Here is a tiny trained network, its code and every weight. The questions are about switching its units off for an input and a target symbol, where a switched-off unit gives its printed mean instead of its output.

import numpy as np


def w(rows, s, z=0):
    codes = np.array(rows[::2]) - 128.0
    scale = np.full(codes.shape[1], s)
    scale[-1] = z or s
    return codes * scale


def f(y):
    return np.maximum(y, 0)


def softmax(a):
    e = np.exp(a - a.max(-1, keepdims=True))
    return e / e.sum(-1, keepdims=True)


def log_softmax(a):
    a = a - a.max(-1, keepdims=True)
    return a - np.log(np.exp(a).sum(-1, keepdims=True))


def net(x, mask):
    ids = ['αβγεζηθλμξπστφψω'.index(c) for c in x.split()]
    T = len(ids)
    res = E[ids] + P[:T]
    u = 0
    for l in range(3):
        r = res
        for j in range(3):
            rows = slice(3 * j, 3 * j + 3)
            q, k, v = (r @ M[l][rows].T for M in (Q, K, V))
            z = softmax(np.where(np.tri(T) > 0, q @ k.T / 3**0.5, -1e9)) @ v
            o = O[l][rows]
            res = res + np.where(mask[u + j], z, o[:, -1]) @ o[:, :-1]
        u += 3
        y = f(res @ A[l][:, :-1].T + A[l][:, -1])
        res = res + np.where(mask[u : u + 8], y, B[l][:, -1]) @ B[l][:, :-1]
        u += 8
    return log_softmax(res[-1] @ U[:, :-1].T + U[:, -1])


Q, K, V, O, A, B = {}, {}, {}, {}, {}, {}
E = w([
[115,108,139],'α',
[115,110,139],'β',
[119,108,141],'γ',
[119,120,162],'ε',
[250,68,70],'ζ',
[120,107,134],'η',
[166,144,35],'θ',
[142,90,147],'λ',
[165,139,41],'μ',
[119,109,145],'ξ',
[116,110,138],'π',
[106,196,21],'σ',
[80,137,152],'τ',
[96,114,131],'φ',
[113,110,140],'ψ',
[114,114,138],'ω',
],0.011)
P = w([
[69,62,133],'0',
[234,130,192],'1',
[102,39,68],'2',
[240,168,185],'3',
[99,67,59],'4',
[241,188,169],'5',
[97,93,50],'6',
[248,200,156],'7',
[100,114,43],'8',
[255,211,146],'9',
[97,136,33],'10',
[237,226,153],'11',
],0.0088)
Q[0] = w([
[92,37,2],'L0H1',
[189,170,187],'L0H1',
[194,188,201],'L0H1',
[135,132,114],'L0H2',
[151,143,92],'L0H2',
[87,96,156],'L0H2',
[120,155,65],'L0H3',
[133,94,186],'L0H3',
[133,135,90],'L0H3',
],0.015)
K[0] = w([
[165,130,3],'L0H1',
[55,49,228],'L0H1',
[46,58,250],'L0H1',
[126,147,147],'L0H2',
[128,163,171],'L0H2',
[122,95,62],'L0H2',
[147,208,79],'L0H3',
[107,25,180],'L0H3',
[129,191,97],'L0H3',
],0.012)
V[0] = w([
[125,10,250],'L0H1',
[23,171,226],'L0H1',
[61,124,228],'L0H1',
[128,83,2],'L0H2',
[152,162,191],'L0H2',
[135,166,222],'L0H2',
[73,109,151],'L0H3',
[138,182,33],'L0H3',
[103,91,220],'L0H3',
],0.0064)
O[0] = w([
[173,254,144,206],'L0H1',
[116,182,7,8],'L0H1',
[130,195,58,68],'L0H1',
[72,151,163,136],'L0H2',
[185,126,131,126],'L0H2',
[187,111,103,121],'L0H2',
[112,128,77,105],'L0H3',
[142,47,195,140],'L0H3',
[123,190,51,98],'L0H3',
],0.0062,0.0016)
A[0] = w([
[206,89,208,79],'L0N1',
[128,128,128,126],'L0N2',
[128,127,124,122],'L0N3',
[179,94,198,80],'L0N4',
[186,210,91,124],'L0N5',
[216,95,184,95],'L0N6',
[224,147,194,25],'L0N7',
[254,147,126,252],'L0N8',
],0.0041,0.0039)
B[0] = w([
[158,163,60,147],'L0N1',
[128,129,128,128],'L0N2',
[126,127,128,128],'L0N3',
[147,168,53,141],'L0N4',
[171,198,174,189],'L0N5',
[154,155,21,151],'L0N6',
[109,56,3,142],'L0N7',
[233,180,242,254],'L0N8',
],0.004,0.0052)
Q[1] = w([
[153,64,140],'L1H1',
[136,6,163],'L1H1',
[98,119,155],'L1H1',
[133,141,146],'L1H2',
[159,143,8],'L1H2',
[96,77,240],'L1H2',
[158,189,253],'L1H3',
[64,51,35],'L1H3',
[62,55,35],'L1H3',
],0.007)
K[1] = w([
[47,93,117],'L1H1',
[3,103,100],'L1H1',
[101,142,74],'L1H1',
[129,153,100],'L1H2',
[12,145,159],'L1H2',
[189,104,126],'L1H2',
[26,177,43],'L1H3',
[217,67,162],'L1H3',
[232,65,161],'L1H3',
],0.0061)
V[1] = w([
[176,188,103],'L1H1',
[130,106,208],'L1H1',
[117,99,203],'L1H1',
[186,120,158],'L1H2',
[39,77,157],'L1H2',
[223,188,88],'L1H2',
[84,86,214],'L1H3',
[231,72,204],'L1H3',
[198,60,253],'L1H3',
],0.0046)
O[1] = w([
[109,185,139,206],'L1H1',
[142,101,178,143],'L1H1',
[147,81,179,124],'L1H1',
[150,100,170,183],'L1H2',
[18,157,151,11],'L1H2',
[228,97,98,255],'L1H2',
[87,125,253,86],'L1H3',
[125,41,157,77],'L1H3',
[108,35,209,60],'L1H3',
],0.0049,0.0023)
A[1] = w([
[28,150,243,127],'L1N1',
[129,172,253,173],'L1N2',
[9,121,93,148],'L1N3',
[184,86,100,231],'L1N4',
[142,177,100,92],'L1N5',
[186,47,34,125],'L1N6',
[19,91,99,152],'L1N7',
[200,116,126,254],'L1N8',
],0.0064,0.0052)
B[1] = w([
[203,82,63,145],'L1N1',
[240,82,165,192],'L1N2',
[141,93,35,151],'L1N3',
[70,136,169,221],'L1N4',
[188,177,92,169],'L1N5',
[112,69,186,172],'L1N6',
[150,65,1,163],'L1N7',
[70,170,198,255],'L1N8',
],0.0077,0.0085)
Q[2] = w([
[109,104,178],'L2H1',
[134,133,186],'L2H1',
[159,169,124],'L2H1',
[202,106,112],'L2H2',
[109,252,125],'L2H2',
[55,102,143],'L2H2',
[166,162,112],'L2H3',
[92,91,87],'L2H3',
[227,216,123],'L2H3',
],0.012)
K[2] = w([
[58,53,68],'L2H1',
[36,159,123],'L2H1',
[90,184,169],'L2H1',
[13,77,61],'L2H2',
[178,253,70],'L2H2',
[185,107,226],'L2H2',
[144,196,57],'L2H3',
[88,138,182],'L2H3',
[167,193,31],'L2H3',
],0.0072)
V[2] = w([
[227,164,184],'L2H1',
[56,111,96],'L2H1',
[34,90,74],'L2H1',
[112,54,69],'L2H2',
[69,23,73],'L2H2',
[172,254,159],'L2H2',
[99,127,30],'L2H3',
[153,125,234],'L2H3',
[111,142,44],'L2H3',
],0.0059)
O[2] = w([
[102,75,34,195],'L2H1',
[156,184,214,81],'L2H1',
[153,191,236,63],'L2H1',
[41,44,166,228],'L2H2',
[29,1,235,254],'L2H2',
[181,222,23,14],'L2H2',
[68,94,65,205],'L2H3',
[199,159,201,48],'L2H3',
[80,101,54,186],'L2H3',
],0.0057,0.0063)
A[2] = w([
[188,161,30,43],'L2N1',
[110,52,119,149],'L2N2',
[54,115,73,176],'L2N3',
[114,155,217,70],'L2N4',
[164,230,83,130],'L2N5',
[119,169,148,255],'L2N6',
[153,160,177,151],'L2N7',
[162,254,112,207],'L2N8',
],0.0074,0.0088)
B[2] = w([
[2,131,137,207],'L2N1',
[143,184,151,251],'L2N2',
[193,86,94,252],'L2N3',
[108,105,44,234],'L2N4',
[85,177,175,194],'L2N5',
[233,109,123,196],'L2N6',
[147,83,79,179],'L2N7',
[127,235,209,200],'L2N8',
],0.0086,0.011)
U = w([
[137,142,128,160],'α',
[138,138,125,147],'β',
[151,149,131,173],'γ',
[66,185,179,32],'ε',
[254,97,138,133],'ζ',
[171,134,124,183],'η',
[121,111,156,173],'θ',
[194,171,165,121],'λ',
[122,117,154,161],'μ',
[134,158,140,197],'ξ',
[147,138,125,190],'π',
[19,111,152,1],'σ',
[13,140,99,38],'τ',
[169,55,41,127],'φ',
[132,137,126,146],'ψ',
[138,134,127,147],'ω',
],0.0083,0.0057)

Each question gives the input, a string of symbols that net reads in full, and the target symbol t.
The units are the heads (3 rows each of Q, K, V and O) and the neurons (one row each of A and B). Each row of codes is followed by its name. A weight is (code - 128) times the scale printed after its matrix; where a second scale follows, it is the last column's (O, A, B and U).
mask holds one flag per unit, layer by layer, with each layer's heads first. A switched-off unit (its flag False) gives its mean, the last column of its rows in O or B, instead of its output. The means were averaged over made-up inputs and are rounded, as every weight is.
A unit's drop is (log p(t) with every unit on - log p(t) with that unit switched off) / (log p(t) with every unit on - log p(t) with every unit switched off).
The circuit of an input: a set's keep is (log p(t) with only the set's units on - log p(t) with every unit switched off) / (log p(t) with every unit on - log p(t) with every unit switched off). Starting from the 12 units with the biggest drops (on a tie, the unit counted first), units are removed one at a time, each time the one whose removal leaves the highest keep (on an exact tie, the one counted first), for as long as the keep stays at least 0.8.
units of the circuit, in order: the units of the circuit, biggest drop first
k most important neurons: the k neurons with the biggest drops, biggest first
k most important neurons of layer l: the k neurons of layer l with the biggest drops, biggest first
drop of u: that unit's drop, to one decimal
input λ π α φ ε φ ψ β, target λ: units of the circuit, in order => [L0H1 L2H2 L2H3 L2N8]
input τ ε σ τ σ φ τ, target σ: units of the circuit, in order => [L0H1 L2H2 L0N8 L1N7]
input φ φ θ ε, target φ: 4 most important neurons => [L0N8 L1N3 L1N7 L1N8]
input τ ε τ σ λ λ φ τ γ τ λ σ, target τ: units of the circuit, in order => [L0H1 L2H2 L2H1 L2N1]
input γ ε λ, target λ: 3 most important neurons => [L1N2 L1N7 L2N8]
input ζ τ φ φ π, target ζ: most important neuron => [L2N1]
input σ τ φ ψ φ τ φ λ φ φ τ, target σ: 4 most important neurons of layer 1 => [L1N8 L1N7 L1N5 L1N1]
input φ ε ε ξ, target φ: 2 most important neurons => [L0N8 L1N3]
input φ ζ ξ φ τ φ, target φ: 4 most important neurons of layer 1 => [L1N3 L1N8 L1N7 L1N2]
input φ ζ φ ε, target φ: 3 most important neurons of layer 1 => [L1N3 L1N8 L1N7]
input ε θ σ λ φ, target σ: 2 most important neurons of layer 0 => [L0N8 L0N5]
input τ ε α φ τ ε, target τ: 2 most important neurons => [L2N1 L0N8]
input σ τ θ ε σ φ, target σ: 2 most important neurons => [L1N2 L1N7]
input φ τ σ τ, target φ: 2 most important neurons => [L0N8 L1N2]
input φ ξ τ λ, target φ: 3 most important neurons => [L0N8 L1N3 L1N7]
input φ ζ π ζ φ φ ζ φ ε ψ τ φ, target φ: 4 most important neurons => [L0N8 L1N3 L1N8 L1N2]
input ε σ η φ τ η, target ε: 2 most important neurons => [L2N1 L2N8]
input φ φ φ θ ω φ λ φ ζ α, target φ: most important neuron => [L0N8]
input ε φ τ τ, target ε: 3 most important neurons => [L2N1 L2N8 L2N5]
input ε η φ ε φ μ, target ε: most important neuron => [L2N1]
input λ μ β λ, target λ: 2 most important neurons => [L2N8 L1N2]
input τ φ τ φ τ τ φ φ ξ φ φ σ, target τ: 2 most important neurons of layer 1 => [L1N5 L1N6]
input π β ε ζ λ, target ζ: drop of L2N8 => 0.0
input τ ξ ω μ φ ξ τ φ ε γ, target τ: drop of L2H1 => 0.5
input λ ζ τ ζ φ τ φ φ ε φ β, target ζ: drop of L0H1 => 0.5
input ε ε η ζ ζ ψ φ α θ π τ ζ, target ε: drop of L2N8 => 0.2
input φ σ τ φ ε ζ θ, target θ: 2 most important neurons of layer 2 => [L2N3 L2N1]
input φ θ φ φ σ, target σ: 2 most important neurons of layer 2 => [L2N3 L2N6]
